Below are the code and all the weights of a small trained network. Each question names an input and a class and asks about switching units off, where a switched-off unit gives its printed mean instead of its output.

import numpy as np


def w(rows, s, z=0):
    codes = np.array(rows[::2]) - 128.0
    scale = np.full(codes.shape[1], s)
    scale[-1] = z or s
    return codes * scale


def f(y):
    return y / 2 * (1 + np.tanh(0.7978845608 * (y + 0.044715 * y**3)))


def log_softmax(a):
    a = a - a.max(-1, keepdims=True)
    return a - np.log(np.exp(a).sum(-1, keepdims=True))


def net(x, mask):
    res = np.array(x, float).reshape(1, 5) / 4 @ E
    y = f(res @ A[0][:, :-1].T + A[0][:, -1])
    res = res + np.where(mask, y, B[0][:, -1]) @ B[0][:, :-1]
    return log_softmax(res[-1] @ U[:, :-1].T + U[:, -1])


A, B = {}, {}
E = w([
[183,90,113,163,18,179],'x0',
[154,250,194,172,119,167],'x1',
[19,164,96,172,63,95],'x2',
[130,106,72,206,199,193],'x3',
[140,188,8,54,120,172],'x4',
],0.012)
A[0] = w([
[189,186,152,183,77,155,113],'neuron 1',
[148,183,36,60,95,204,114],'neuron 2',
[153,173,151,153,87,183,89],'neuron 3',
[209,94,167,134,182,174,119],'neuron 4',
[182,129,111,120,164,147,123],'neuron 5',
[156,76,118,170,26,202,91],'neuron 6',
[107,110,108,210,220,201,163],'neuron 7',
[70,151,117,160,88,108,86],'neuron 8',
[114,231,165,138,196,116,100],'neuron 9',
[137,28,82,120,93,89,66],'neuron 10',
[130,90,179,204,112,98,76],'neuron 11',
[186,114,182,49,128,144,118],'neuron 12',
[131,195,74,86,145,151,49],'neuron 13',
[161,141,150,145,66,173,128],'neuron 14',
[102,93,79,91,133,153,130],'neuron 15',
[151,79,166,165,61,152,61],'neuron 16',
[123,102,189,166,158,137,116],'neuron 17',
[166,220,155,172,123,149,108],'neuron 18',
[91,143,106,171,105,88,160],'neuron 19',
[143,79,177,175,141,107,65],'neuron 20',
[217,112,165,74,191,153,100],'neuron 21',
[135,165,207,8,62,52,254],'neuron 22',
[108,127,101,184,170,167,141],'neuron 23',
[50,153,136,114,73,99,125],'neuron 24',
[79,163,131,105,204,103,7],'neuron 25',
[87,128,179,141,205,71,62],'neuron 26',
[47,142,105,169,111,158,128],'neuron 27',
],0.012,0.0033)
B[0] = w([
[84,45,102,93,191,111,208],'neuron 1',
[102,169,237,86,88,145,251],'neuron 2',
[84,67,138,95,178,59,187],'neuron 3',
[58,177,111,175,108,149,221],'neuron 4',
[120,150,133,161,98,143,178],'neuron 5',
[145,226,49,74,144,27,238],'neuron 6',
[188,144,161,205,109,27,238],'neuron 7',
[46,131,61,173,75,174,185],'neuron 8',
[113,70,87,77,206,96,217],'neuron 9',
[58,1,141,118,221,90,222],'neuron 10',
[131,136,207,35,57,193,205],'neuron 11',
[115,142,63,223,89,183,191],'neuron 12',
[130,153,224,75,77,141,197],'neuron 13',
[109,119,70,104,165,84,187],'neuron 14',
[90,100,178,117,137,107,188],'neuron 15',
[138,214,96,53,123,123,194],'neuron 16',
[107,145,181,87,64,144,192],'neuron 17',
[75,32,160,163,157,135,212],'neuron 18',
[79,136,120,156,108,175,181],'neuron 19',
[108,123,172,89,85,155,194],'neuron 20',
[30,132,50,176,106,214,227],'neuron 21',
[183,138,161,218,111,34,248],'neuron 22',
[199,145,158,188,96,47,188],'neuron 23',
[111,114,85,193,99,163,197],'neuron 24',
[115,168,45,60,175,102,189],'neuron 25',
[95,229,107,51,145,114,206],'neuron 26',
[75,124,94,177,62,186,193],'neuron 27',
],0.0087,0.014)
U = w([
[71,137,62,212,84,199,125],'0',
[105,150,242,43,74,144,119],'1',
[116,170,42,41,179,62,142],'2',
[67,2,140,113,217,82,112],'3',
[178,136,165,244,97,34,98],'4',
[135,119,137,164,121,102,250],'5',
[157,89,114,134,140,141,104],'6',
[152,106,138,122,134,156,102],'7',
],0.013,0.015)

Each question gives the input, the list of numbers given to net, and the class t.
The units are the neurons (one row each of A and B). Each row of codes is followed by its name. A weight is (code - 128) times the scale printed after its matrix; where a second scale follows, it is the last column's (A, B and U).
mask holds one flag per neuron, in row order. A switched-off neuron (its flag False) gives its mean, the last column of its row in B, instead of its output. The means were averaged over made-up inputs and are rounded, as every weight is.
A unit's drop is (log p(t) with every unit on - log p(t) with that unit switched off) / (log p(t) with every unit on - log p(t) with every unit switched off).
The circuit of an input: a set's keep is (log p(t) with only the set's units on - log p(t) with every unit switched off) / (log p(t) with every unit on - log p(t) with every unit switched off). Starting from the 12 units with the biggest drops (on a tie, the unit counted first), units are removed one at a time, each time the one whose removal leaves the highest keep (on an exact tie, the one counted first), for as long as the keep stays at least 0.8.
circuit, biggest first: the units of the circuit, biggest drop first
unit that matters most: the unit with the biggest drop
k most important neurons: the k neurons with the biggest drops, biggest first
drop of u: that unit's drop, to one decimal
input [2,-3,4,5,-4], class 4: unit that matters most : neuron 7
input [5,-4,2,-1,1], class 2: 2 most important neurons : [neuron 6; neuron 18]
input [8,-6,7,-2,-3], class 2: 2 most important neurons : [neuron 6; neuron 16]
input [-1,-6,-5,-2,4], class 3: 2 most important neurons : [neuron 10; neuron 15]
input [7,7,2,3,2], class 2: 2 most important neurons : [neuron 6; neuron 10]
input [7,3,6,1,-4], class 2: 2 most important neurons : [neuron 6; neuron 16]
input [-7,-1,-2,7,-7], class 1: 3 most important neurons : [neuron 17; neuron 26; neuron 11]
input [-5,-1,8,-8,-8], class 0: 3 most important neurons : [neuron 24; neuron 8; neuron 2]
input [7,4,4,5,-7], class 1: 3 most important neurons : [neuron 11; neuron 17; neuron 20]
input [7,6,3,-6,0], class 2: 3 most important neurons : [neuron 6; neuron 16; neuron 1]
input [8,7,-2,6,-8], class 1: 3 most important neurons : [neuron 11; neuron 17; neuron 20]
input [5,-5,3,3,-2], class 2: 3 most important neurons : [neuron 6; neuron 16; neuron 18]
input [0,6,6,7,8], class 1: 2 most important neurons : [neuron 2; neuron 13]
input [7,3,3,-8,4], class 4: circuit, biggest first : [neuron 22]
input [8,7,-5,5,-7], class 2: 3 most important neurons : [neuron 6; neuron 16; neuron 14]
input [2,6,5,7,-5], class 4: 4 most important neurons : [neuron 7; neuron 23; neuron 10; neuron 21]
input [-1,1,-1,-7,8], class 1: drop of neuron 13 : 0.3
input [2,0,-8,-3,6], class 0: drop of neuron 9 : 0.0
input [2,-5,-2,2,3], class 3: drop of neuron 10 : 0.3
input [-1,5,-3,6,5], class 4: circuit, biggest first : [neuron 7]
input [0,-7,7,-4,4], class 0: drop of neuron 27 : 0.3
